Below is a small trained network, with its code and all its weights. Each question gives an input and a target symbol and asks what happens when units are switched off, that is, made to give their printed mean instead of their output.

import numpy as np


def w(rows, s, z=0):
    codes = np.array(rows[::2]) - 128.0
    scale = np.full(codes.shape[1], s)
    scale[-1] = z or s
    return codes * scale


def norm(h):
    return h / np.sqrt((h * h).mean(-1, keepdims=True) + 1e-5)


def f(y):
    return y / 2 * (1 + np.tanh(0.7978845608 * (y + 0.044715 * y**3)))


def softmax(a):
    e = np.exp(a - a.max(-1, keepdims=True))
    return e / e.sum(-1, keepdims=True)


def log_softmax(a):
    a = a - a.max(-1, keepdims=True)
    return a - np.log(np.exp(a).sum(-1, keepdims=True))


def net(x, mask):
    ids = ['βζημπφ'.index(c) for c in x.split()]
    T = len(ids)
    res = E[ids] + P[:T]
    u = 0
    for l in range(2):
        q, k, v = (norm(res) @ M[l].T for M in (Q, K, V))
        z = softmax(np.where(np.tri(T) > 0, q @ k.T / 2**0.5, -1e9)) @ v
        res = res + np.where(mask[u], z, O[l][:, -1]) @ O[l][:, :-1]
        u += 1
        y = f(norm(res) @ A[l][:, :-1].T + A[l][:, -1])
        res = res + np.where(mask[u : u + 12], y, B[l][:, -1]) @ B[l][:, :-1]
        u += 12
    return log_softmax(norm(res)[-1] @ U[:, :-1].T + U[:, -1])


Q, K, V, O, A, B = {}, {}, {}, {}, {}, {}
E = w([
[43,63,176],'β',
[95,169,173],'ζ',
[11,77,126],'η',
[88,44,171],'μ',
[86,42,171],'π',
[105,178,179],'φ',
],0.011)
P = w([
[34,38,133],'0',
[108,54,133],'1',
[66,92,127],'2',
[51,98,146],'3',
[128,241,45],'4',
[67,124,200],'5',
[80,127,253],'6',
],0.0067)
Q[0] = w([
[254,230,223],'L0H0',
[47,224,168],'L0H0',
],0.0035)
K[0] = w([
[165,176,241],'L0H0',
[130,111,253],'L0H0',
],0.0061)
V[0] = w([
[143,71,254],'L0H0',
[145,106,199],'L0H0',
],0.0076)
O[0] = w([
[253,248,116,253],'L0H0',
[70,127,116,167],'L0H0',
],0.0084,0.0046)
A[0] = w([
[67,210,139,172],'L0N0',
[129,168,28,157],'L0N1',
[163,21,54,250],'L0N2',
[115,98,173,61],'L0N3',
[85,147,86,159],'L0N4',
[105,123,50,84],'L0N5',
[245,113,155,37],'L0N6',
[136,131,217,207],'L0N7',
[153,124,26,49],'L0N8',
[83,176,150,135],'L0N9',
[85,53,138,129],'L0N10',
[125,155,178,180],'L0N11',
],0.011,0.0013)
B[0] = w([
[195,111,46,240],'L0N0',
[80,33,176,141],'L0N1',
[163,230,204,147],'L0N2',
[163,118,141,189],'L0N3',
[227,166,115,165],'L0N4',
[191,100,226,134],'L0N5',
[62,112,117,124],'L0N6',
[153,97,18,232],'L0N7',
[98,91,118,116],'L0N8',
[148,148,104,205],'L0N9',
[253,98,122,253],'L0N10',
[100,136,58,183],'L0N11',
],0.0057,0.0054)
Q[1] = w([
[172,191,39],'L1H0',
[115,254,77],'L1H0',
],0.0092)
K[1] = w([
[1,40,187],'L1H0',
[30,125,145],'L1H0',
],0.0049)
V[1] = w([
[200,183,83],'L1H0',
[254,79,115],'L1H0',
],0.0084)
O[1] = w([
[187,215,235,144],'L1H0',
[48,195,254,255],'L1H0',
],0.0069,0.0094)
A[1] = w([
[157,127,76,28],'L1N0',
[114,116,188,121],'L1N1',
[42,57,164,128],'L1N2',
[172,201,38,134],'L1N3',
[122,128,217,108],'L1N4',
[80,7,95,19],'L1N5',
[30,141,70,168],'L1N6',
[123,57,102,150],'L1N7',
[137,156,84,2],'L1N8',
[88,169,90,164],'L1N9',
[64,168,109,86],'L1N10',
[201,89,122,216],'L1N11',
],0.011,0.0025)
B[1] = w([
[143,135,60,115],'L1N0',
[143,60,83,204],'L1N1',
[135,152,81,193],'L1N2',
[196,2,48,153],'L1N3',
[54,82,100,255],'L1N4',
[181,157,210,139],'L1N5',
[27,127,98,163],'L1N6',
[219,156,195,123],'L1N7',
[113,164,103,117],'L1N8',
[147,43,182,149],'L1N9',
[101,187,159,152],'L1N10',
[200,140,216,119],'L1N11',
],0.0057,0.0073)
U = w([
[168,112,231,233],'β',
[11,121,106,95],'ζ',
[125,71,12,144],'η',
[203,122,87,137],'μ',
[217,121,114,69],'π',
[155,177,140,1],'φ',
],0.013,0.0034)

Each question gives the input, a string of symbols that net reads in full, and the target symbol t.
The units are the heads (2 rows each of Q, K, V and O) and the neurons (one row each of A and B). Each row of codes is followed by its name. A weight is (code - 128) times the scale printed after its matrix; where a second scale follows, it is the last column's (O, A, B and U).
mask holds one flag per unit, layer by layer, with each layer's heads first. A switched-off unit (its flag False) gives its mean, the last column of its rows in O or B, instead of its output. The means were averaged over made-up inputs and are rounded, as every weight is.
A unit's drop is (log p(t) with every unit on - log p(t) with that unit switched off) / (log p(t) with every unit on - log p(t) with every unit switched off).
The circuit of an input: a set's keep is (log p(t) with only the set's units on - log p(t) with every unit switched off) / (log p(t) with every unit on - log p(t) with every unit switched off). Starting from the 12 units with the biggest drops (on a tie, the unit counted first), units are removed one at a time, each time the one whose removal leaves the highest keep (on an exact tie, the one counted first), for as long as the keep stays at least 0.8.
circuit, biggest first: the units of the circuit, biggest drop first
most important unit: the unit with the biggest drop
top k neurons: the k neurons with the biggest drops, biggest first
k most important neurons of layer l: the k neurons of layer l with the biggest drops, biggest first
drop of u: that unit's drop, to one decimal
input β μ η, target β: 3 most important neurons of layer 0 : L0N10, L0N7, L0N4
input η π β η φ π ζ, target η: top neuron : L0N7
input η φ μ η ζ, target η: circuit, biggest first : L1H0, L1N3
input ζ μ η η π, target β: 2 most important neurons of layer 0 : L0N4, L0N5
input η π ζ π β, target η: top 3 neurons : L0N0, L0N10, L1N3
input μ π η η μ, target ζ: 2 most important neurons of layer 0 : L0N10, L0N1
input η η η η η η φ, target η: 2 most important neurons of layer 0 : L0N7, L0N0
input ζ ζ η η η φ, target μ: circuit, biggest first : L1H0, L0N7
input π β η η β, target β: top 2 neurons : L0N4, L0N10
input η ζ η η η μ φ, target η: circuit, biggest first : L1H0, L0N7
input β η η ζ η ζ, target ζ: top 3 neurons : L0N10, L0N5, L0N4
input η π η π π, target ζ: top 2 neurons : L0N1, L0N10
input π ζ π ζ μ, target β: 2 most important neurons of layer 0 : L0N7, L0N5
input η η β η β, target η: most important unit : L1H0
input ζ π β ζ η ζ, target μ: drop of L1N7 : 0.0
input μ η η φ π η π, target ζ: drop of L0N7 : 0.4
input μ π η μ η μ, target ζ: drop of L1H0 : 0.1
input η φ η η μ, target β: drop of L0N5 : 0.2
